Group, then class
-1.06 -0.18 1.16 0.41 -0.29 -0.51 2.25 3.94 -0.27 -1.23 -0.02 -1.18 -0.30 0.26 -2.18 -2.74 -0.70 0.17 -0.43 1.26 -0.43 -0.12 1.08 2.02 0.05 1.62 -0.60 -0.88 -1.55 1.05 1.01 7.29 -0.83 1.19 -0.53 0.39 1.63 4.78 0.67 -0.07 -3.85 1.42 3.14 -1.17 -0.22 0.87 -1.31 0.19 -3.08 0.49 -0.26 0.73 -1.43 -0.62 -2.60 -2.05 -> Sn N
-1.07 -0.55 -1.67 -1.29 -2.22 0.31 -0.16 4.18 -0.97 -0.51 0.93 -0.36 -0.93 -1.42 -0.16 0.57 0.30 0.62 1.12 3.37 1.07 -0.18 0.16 -1.72 -2.19 0.95 -0.53 0.87 -0.32 0.67 0.98 5.56 -4.92 -0.82 -0.53 0.39 0.75 1.75 -0.11 0.02 -2.07 -0.24 0.70 -0.65 -0.84 0.32 0.99 -0.03 -2.07 -1.05 0.63 1.09 1.85 -2.52 -2.19 -1.06 -> fb X
1.29 -1.09 -1.66 -0.20 -0.50 0.59 -0.89 4.32 -1.89 -0.56 -1.39 -2.36 0.09 -1.38 -0.49 -1.08 -1.23 0.22 0.25 -2.44 0.74 3.25 0.35 -0.18 -0.49 0.78 -0.92 1.05 -1.41 0.74 1.21 2.33 -1.89 0.26 -0.23 0.23 -0.61 3.96 0.46 0.35 -1.89 0.04 1.80 0.42 -0.84 0.70 0.23 -0.35 -1.94 0.84 0.03 0.50 0.06 -2.07 -0.84 -2.64 -> zr J
-2.36 0.12 -1.21 -1.64 -2.28 1.06 -1.03 3.87 -1.45 -0.26 -1.16 0.36 -1.30 -0.57 -2.52 -0.04 0.07 -0.05 1.10 3.77 0.80 0.99 -0.19 -0.32 -1.85 -0.02 -0.58 0.36 0.01 0.25 1.86 5.52 -5.40 -0.50 -0.63 0.54 0.56 1.07 0.15 -0.26 -2.15 -0.05 -0.03 -0.05 -1.45 0.59 1.49 0.11 -1.92 -1.50 1.00 0.32 3.13 -2.10 -0.95 -0.34 -> fb X
-0.33 -0.22 2.00 0.15 -2.29 -0.26 1.37 5.09 -1.20 -0.36 0.48 -1.53 0.46 0.27 -2.75 -2.47 -0.48 -0.30 -1.57 1.96 0.12 0.96 1.04 2.64 -0.03 2.18 -0.67 -1.20 -1.02 0.90 2.09 8.14 -0.49 0.37 -1.12 0.62 4.38 4.31 1.44 0.35 -7.79 1.03 3.22 -1.51 -0.64 0.86 -0.59 0.53 -4.81 0.84 -0.29 1.04 -1.30 -1.55 -2.71 -2.61 -> Sn N
0.85 -1.40 -0.32 -1.01 -1.03 1.37 0.61 4.74 0.41 -0.53 2.47 -1.82 -0.10 -1.40 0.20 -0.22 -0.69 -0.28 0.19 2.30 1.03 2.42 0.24 -2.30 0.61 0.18 -0.82 2.49 -2.46 1.12 -0.18 1.59 0.24 -0.13 -0.30 0.38 1.19 3.68 0.22 1.35 -1.97 1.67 2.02 0.73 -0.14 1.02 0.21 -0.52 -4.11 0.23 -0.69 0.68 -2.50 -0.94 -1.58 -3.23 -> qq Y
0.79 -0.86 -1.42 -1.10 -0.32 0.87 -1.09 5.90 -1.22 -0.59 -1.20 -2.28 0.24 -1.63 -1.07 -0.75 -0.77 -0.21 -0.81 -0.72 1.21 3.86 -0.04 -0.61 -0.80 1.13 -1.28 4.33 -0.89 0.46 0.80 -0.30 -1.88 -0.66 -0.45 0.37 -0.46 4.91 0.25 0.16 -0.72 0.63 2.69 1.00 -0.08 0.16 0.57 -0.62 -5.08 1.55 -0.65 0.13 -0.08 -1.62 -1.29 -3.36 -> qq Q
0.35 -1.03 -0.50 -1.75 -1.34 2.28 -1.47 8.14 -0.06 -0.22 1.77 -2.12 -0.18 -2.18 -0.45 -0.08 -0.74 0.12 -0.84 2.94 1.21 5.42 0.75 -1.94 0.16 0.52 -1.64 4.91 -1.69 1.60 0.30 0.93 -1.23 0.00 -0.42 0.27 1.62 6.00 0.99 0.87 -3.60 1.82 2.59 0.62 -0.40 1.20 -0.14 0.03 -6.84 0.97 -0.77 1.70 -2.17 -1.85 -1.74 -4.10 -> qq Y
1.30 -0.74 -1.77 -0.50 -1.46 0.53 -0.20 6.56 -1.87 -1.15 -0.93 -3.07 -0.87 -1.59 -1.09 -0.41 -0.23 0.60 -0.70 -1.56 1.01 2.57 0.45 -0.72 -1.27 1.62 -0.65 3.82 -1.70 1.22 1.29 3.14 -2.64 0.22 -0.62 0.41 0.49 5.44 0.31 0.35 -2.36 -0.17 2.72 0.26 -0.92 0.60 0.60 -0.47 -3.10 1.21 -0.30 0.99 -0.46 -3.68 -1.73 -3.35 -> zr J
1.67 -1.01 -0.58 0.20 -1.02 0.37 0.29 5.04 -1.51 -0.64 -0.91 -2.56 0.15 -1.09 -0.88 -1.09 -0.39 0.10 0.86 -1.46 0.99 0.59 1.25 -0.93 -0.17 1.58 -0.72 1.95 -2.02 0.75 0.84 4.81 -0.50 0.33 -0.27 0.61 0.59 4.05 0.71 0.30 -2.01 1.35 1.80 0.00 -0.73 1.11 0.74 -1.04 -2.06 0.40 -0.73 0.72 -1.89 -0.13 -1.46 -3.60 -> zr K
-0.18 -0.59 -0.67 -1.57 -2.14 -0.36 0.66 3.45 -1.05 -0.74 4.97 -1.14 -0.80 -1.40 0.36 1.52 0.11 0.55 0.78 2.43 0.79 0.73 1.05 -2.28 -2.35 1.45 -0.41 2.09 -1.06 1.48 1.21 5.19 -2.47 -0.84 -0.67 0.18 0.85 2.77 0.16 -0.14 -2.06 0.41 1.30 -0.25 -0.96 0.92 0.25 -0.28 -3.93 -1.28 0.06 0.72 2.15 -1.87 -2.42 -2.86 -> fb X
-1.26 0.18 0.71 -0.28 -0.36 -0.54 0.98 4.31 -1.17 -1.15 1.88 -1.16 -0.73 -0.13 -1.28 -1.00 -0.74 0.25 -0.27 2.24 -0.01 0.72 1.41 1.19 -0.19 1.17 -0.59 1.12 -2.03 1.00 1.00 5.08 -0.16 0.73 -1.02 0.19 0.89 3.92 0.96 0.21 -3.32 1.14 2.27 -0.79 0.01 0.83 -1.50 0.33 -3.49 0.44 -0.49 0.47 -0.83 -1.40 -1.71 -2.63 -> Sn N
0.28 -0.19 -1.21 -0.83 -0.55 0.62 -0.50 5.48 -0.52 -0.18 -0.43 -1.10 0.04 -1.26 -0.58 -1.27 -0.73 0.03 -0.27 0.96 2.14 2.63 0.08 -1.56 -1.00 0.08 -1.38 3.81 -0.95 0.26 0.15 0.66 -3.91 -0.30 -0.38 1.01 0.77 3.29 0.31 0.31 -0.77 0.46 0.93 0.84 -0.37 -0.30 1.17 -0.70 -3.27 -0.25 -0.03 0.80 -0.03 -1.72 -0.87 -2.59 -> qq Q
